Below is a small trained network, with its code and all its weights. Each question gives an input and a class and asks what happens when units are switched off, that is, made to give their printed mean instead of their output.

import numpy as np


def w(rows, s, z=0):
    codes = np.array(rows[::2]) - 128.0
    scale = np.full(codes.shape[1], s)
    scale[-1] = z or s
    return codes * scale


def f(y):
    return y / 2 * (1 + np.tanh(0.7978845608 * (y + 0.044715 * y**3)))


def log_softmax(a):
    a = a - a.max(-1, keepdims=True)
    return a - np.log(np.exp(a).sum(-1, keepdims=True))


def net(x, mask):
    res = np.array(x, float).reshape(1, 4) / 4 @ E
    y = f(res @ A[0][:, :-1].T + A[0][:, -1])
    res = res + np.where(mask, y, B[0][:, -1]) @ B[0][:, :-1]
    return log_softmax(res[-1] @ U[:, :-1].T + U[:, -1])


A, B = {}, {}
E = w([
[195,189,124,133,164,84,73],'x0',
[149,107,114,70,116,136,195],'x1',
[52,111,215,157,252,84,110],'x2',
[192,81,181,165,141,211,153],'x3',
],0.012)
A[0] = w([
[193,160,167,104,131,95,100,252],'n0',
[67,125,79,174,99,27,116,151],'n1',
[210,71,136,121,140,162,151,164],'n2',
[103,94,134,160,114,164,189,173],'n3',
[144,25,208,135,142,181,178,44],'n4',
[78,106,101,213,177,155,115,183],'n5',
[80,134,132,83,74,126,172,17],'n6',
[97,176,92,129,136,4,151,136],'n7',
[230,184,41,125,108,157,65,130],'n8',
[104,128,187,239,158,180,53,111],'n9',
[75,123,96,158,135,145,114,110],'n10',
[171,73,186,138,163,160,186,124],'n11',
[84,159,130,163,166,206,167,210],'n12',
[70,172,86,209,173,133,60,164],'n13',
[161,93,148,47,95,176,204,96],'n14',
[225,174,85,149,101,89,121,156],'n15',
[118,138,210,229,133,118,75,153],'n16',
],0.012,0.0035)
B[0] = w([
[203,155,70,217,170,206,148,199],'n0',
[54,137,117,89,127,25,67,218],'n1',
[215,192,160,192,128,40,148,206],'n2',
[90,132,152,121,139,176,194,193],'n3',
[149,195,229,178,140,136,244,239],'n4',
[151,34,196,36,82,106,70,211],'n5',
[84,1,111,100,187,166,165,161],'n6',
[78,162,105,160,200,80,36,234],'n7',
[159,97,93,160,57,64,235,255],'n8',
[236,51,148,38,131,178,106,254],'n9',
[72,75,165,53,129,189,92,153],'n10',
[115,222,194,179,205,152,149,218],'n11',
[106,130,221,40,130,165,149,187],'n12',
[173,96,151,19,44,67,93,236],'n13',
[126,138,83,183,135,153,227,220],'n14',
[227,189,39,176,108,41,173,222],'n15',
[188,99,169,70,138,167,116,248],'n16',
],0.0088,0.012)
U = w([
[193,140,76,188,52,127,164,105],'0',
[178,51,183,84,158,214,108,103],'1',
[36,123,143,105,114,79,56,253],'2',
[4,81,116,98,115,250,187,123],'3',
[121,187,117,185,207,138,114,121],'4',
[118,189,236,210,150,211,163,136],'5',
],0.011,0.0031)

Each question gives the input, the list of numbers given to net, and the class t.
The units are the neurons (one row each of A and B). Each row of codes is followed by its name. A weight is (code - 128) times the scale printed after its matrix; where a second scale follows, it is the last column's (A, B and U).
mask holds one flag per neuron, in row order. A switched-off neuron (its flag False) gives its mean, the last column of its row in B, instead of its output. The means were averaged over made-up inputs and are rounded, as every weight is.
A unit's drop is (log p(t) with every unit on - log p(t) with that unit switched off) / (log p(t) with every unit on - log p(t) with every unit switched off).
The circuit of an input: a set's keep is (log p(t) with only the set's units on - log p(t) with every unit switched off) / (log p(t) with every unit on - log p(t) with every unit switched off). Starting from the 12 units with the biggest drops (on a tie, the unit counted first), units are removed one at a time, each time the one whose removal leaves the highest keep (on an exact tie, the one counted first), for as long as the keep stays at least 0.8.
units of the circuit, in order: the units of the circuit, biggest drop first
top k neurons: the k neurons with the biggest drops, biggest first
drop when u is switched off: that unit's drop, to one decimal
input [3,-1,-2,-6], class 2: units of the circuit, in order -> [n1]
input [-1,-3,8,-4], class 2: top 3 neurons -> [n1, n7, n0]
input [3,-6,1,-3], class 2: top 2 neurons -> [n1, n7]
input [2,-2,0,6], class 5: top 2 neurons -> [n11, n13]
input [3,3,6,6], class 5: top 2 neurons -> [n11, n4]
input [7,8,2,-8], class 4: top 3 neurons -> [n0, n13, n5]
input [-7,-7,-3,5], class 5: top 2 neurons -> [n4, n13]
input [-5,1,-5,-8], class 2: top 2 neurons -> [n1, n7]
input [-8,-6,5,7], class 1: top 2 neurons -> [n9, n5]
input [-3,4,-4,-3], class 3: top 2 neurons -> [n6, n2]
input [-7,-4,-7,1], class 3: top 3 neurons -> [n6, n15, n3]
input [8,5,2,-3], class 4: drop when n13 is switched off -> 0.3
input [0,-7,1,4], class 1: drop when n0 is switched off -> 0.0
input [-6,1,-3,-6], class 3: units of the circuit, in order -> [n6]
input [-5,-8,-6,-4], class 2: drop when n1 is switched off -> 0.1
